a =
[[ -7.1  12.7   2.1   5.2  61.2 -26.9  -0.7   1.3 -13.3]
 [  0.4  -0.4  21.5   1.2  24.0 -36.9   6.9  -3.2 -10.2]
 [-13.2  23.8  12.7  -3.6  21.1 -46.9  -5.4   7.4  -9.4]
 [-57.0   3.6  20.6  -2.1  36.9 -23.6  14.5   2.8  16.6]
 [  1.9 -19.6  -3.2   3.7  16.8 -27.6  24.5  27.7   8.2]
 [-14.7 -22.6  -2.3  12.8  28.3 -40.9  11.0 -14.5  -4.8]]
Read off the largest entry in the first row.
Answer: 61.2
Read off the first entry on the diagonal from the top-right corner.
Answer: -13.3
Read off the entry just left of the largest entry.
Answer: 5.2
The entry directly above -2.3 is -3.2
The last entry, reading row by row is -4.8
The second entry on the main diagonal -> -0.4
Read off the first entry in the row that holds the largest entry.
Answer: -7.1
Read off the entry directly below 21.5.
Answer: 12.7
The largest entry in the last row -> 28.3
Read off the largest entry in the first column.
Answer: 1.9
The entry directly below -2.1: 3.7
The bottom-left entry -> -14.7
The minimum: -57.0
The smallest entry in the last row -> -40.9
The second smallest entry: -46.9
Read off the 3rd entry on the diagonal from the top-right corner.
Answer: -5.4
The entry directly above 36.9 -> 21.1
Read off the third entry from the end, reading row by row.
Answer: 11.0
The entry just right of -0.7: 1.3
Read off the 2nd-last entry, reading row by row.
Answer: -14.5
Read off the 3rd entry, reading row by row.
Answer: 2.1
The largest entry in the last column: 16.6
Read off the 2nd entry in reading order.
Answer: 12.7
The 2nd entry on the diagonal from the top-right corner is -3.2
The entry directly above the smallest entry is -13.2
The entry just left of -0.4 -> 0.4
Read off the entry just left of 1.2.
Answer: 21.5

x = [-36.8 -61.4  55.3 -10.5 -40.6   8.0  -9.4 -44.1 -80.0]
The entry just left of the largest entry is -61.4
Find the entry just left of the centre entry.
A: -10.5
Find the median of all entries.
A: -36.8
The minimum: -80.0
The centre entry -> -40.6

[[2, 4, 5, 1, 3, 5, 4, 5, 7],
 [3, 8, 3, 5, 5, 4, 5, 4, 3],
 [2, 7, 2, 3, 3, 2, 6, 2, 4],
 [3, 9, 6, 4, 5, 4, 4, 3, 5]]
Indices start at 0.
Read off the entry in row 0 and column 0.
Answer: 2
Read off the entry in the bottom-right corner.
Answer: 5
Read off the entry in row 0 and column 2.
Answer: 5
Read off the entry at row 2, column 2.
Answer: 2
Read off the entry at row 1, column 1.
Answer: 8
The bottom entry of the column that holds the smallest entry -> 4
The top-right entry is 7
Read off the entry at row 2, column 0.
Answer: 2
The maximum -> 9
The entry directly above the largest entry is 7
Read off the entry at row 1, column 0.
Answer: 3
The entry in row 0 and column 1 is 4
Read off the entry in the bottom-left corner.
Answer: 3
Read off the entry just right of the largest entry.
Answer: 6
The top entry of the column that holds the smallest entry -> 1

Questions about the table below. Indices start at 0.
1) What is the entry in row 0 and column 1?
2) What is the entry directly below -11.934?
3) What is the entry just left of -15.030?
4) What is the entry just left of the largest entry?
5) What is the entry directly below the centre entry?
6) What is the entry in the top-right corner?
7) What is the top-left entry?
8) What is the entry just left of -1.780?
[[ -2.926  17.507  -8.103 -16.471 -13.927   5.149 -13.400]
 [  0.521   7.267  -0.445  -8.174 -17.166  13.389 -11.277]
 [-10.044   3.404   8.363 -11.934  -1.036  17.409  -6.416]
 [-13.007  -1.437   9.588 -12.418   4.109  16.726  -1.780]
 [  7.199  -7.448  -3.631   8.850  -8.801  -1.118  -0.777]
 [-15.989  -4.193 -15.030 -18.986  -7.283 -16.587 -12.480]
 [-12.682   2.325   7.607 -12.667  17.740  12.045   6.611]]
1) 17.507
2) -12.418
3) -4.193
4) -12.667
5) 8.850
6) -13.400
7) -2.926
8) 16.726

X =
[[ -2.17   1.68   3.66   4.09   5.28  -3.73  12.27]
 [ -8.10  -2.43 -13.68 -13.38  -6.80 -10.13  -5.89]
 [  6.54   3.18   2.30   5.68   5.66  13.59 -19.49]
 [-11.65 -10.22   4.95  -8.67 -15.13   5.03  15.60]]
Indices start at 0.
Report the entry in the bottom-right corner.
15.60
Report the entry at row 0, column 2.
3.66
The entry just left of 15.60 -> 5.03
Report the top-left entry.
-2.17
The entry just left of 13.59: 5.66
The entry at row 1, column 0 is -8.10
The entry in row 2 and column 1: 3.18
Report the entry just right of -6.80.
-10.13
Report the top entry of the column that holds the largest entry.
12.27
The entry in the bottom-left corner is -11.65
The smallest entry is -19.49
Report the entry just left of the smallest entry.
13.59
Report the entry just right of -13.68.
-13.38
The entry at row 1, column 2 -> -13.68
The entry directly below 2.30: 4.95
Report the entry just right of -8.10.
-2.43
Report the entry in row 0 and column 1.
1.68
Report the entry just left of 5.66.
5.68

data =
[[4944 5070 5493 5353 8271 5760 8186 6547 6160 4970 5478 6727 5069]
 [6022 4180 3885 7551 6170 5249 5125 5306 4880 8659 5743 4836 7966]
 [5899 6268 6075 4278 3867 5529 6023 5876 5808 3776 4771 6127 4253]
 [5713 4301 4407 6173 9933 5576 7982 7806 7483 5654 6655 6644 5554]
 [4810 6446 6388 5085 7587 5090 7955 6908 7052 3800 4640 7110 3937]
 [3794 4819 4817 5040 8785 4647 6001 6771 6983 2917 6873 6567 3364]
 [5112 5905 5761 6093 5318 6064 2150 4225 4135 6464 7174 4292 6437]
 [4416 5294 4957 4345 4234 4975 5162 5037 5885 3594 5989 5734 3879]
 [3867 7250 7846 4931 3934 4855 4965 4990 4929 3336 4075 5294 3493]
 [7250 5197 5669 7550 6310 6128 5577 5485 4547 9130 5500 4847 8477]
 [6891 7078 6683 3722 1935 6587 5124 4374 5588 4483 6358 5796 4814]]
Find the entry just right of the largest entry.
A: 5576
The entry just left of 5654 -> 7483
Find the top entry of the column that holds the largest entry.
A: 8271
Find the entry just left of 7550.
A: 5669
Find the smallest entry in the last row.
A: 1935
The top-right entry is 5069
The entry just right of the smallest entry is 6587
The largest entry in the last column -> 8477
The last entry, reading row by row -> 4814
The second smallest entry is 2150
Find the fifth entry from the end, reading row by row.
A: 5588
The 2nd entry on the diagonal from the top-right corner is 4836
Find the last entry in the row that holds the largest entry.
A: 5554
Find the smallest entry in the last column.
A: 3364
The entry directly below 3594 -> 3336
Find the entry just right of 4647.
A: 6001
Find the entry directly below 6023.
A: 7982
Find the entry in the bottom-left corner.
A: 6891
The 2nd entry on the main diagonal: 4180
Find the median of all entries.
A: 5500
Find the entry directly below the largest entry.
A: 7587
The first entry in reading order: 4944
Find the third entry on the diagonal from the top-right corner.
A: 4771
The largest entry: 9933
The entry just left of 6268 is 5899
The second-last entry, reading row by row -> 5796
The entry directly above the largest entry is 3867
Find the entry directly above 7550.
A: 4931
Find the third largest entry.
A: 8785
The first entry of the largest entry's row is 5713
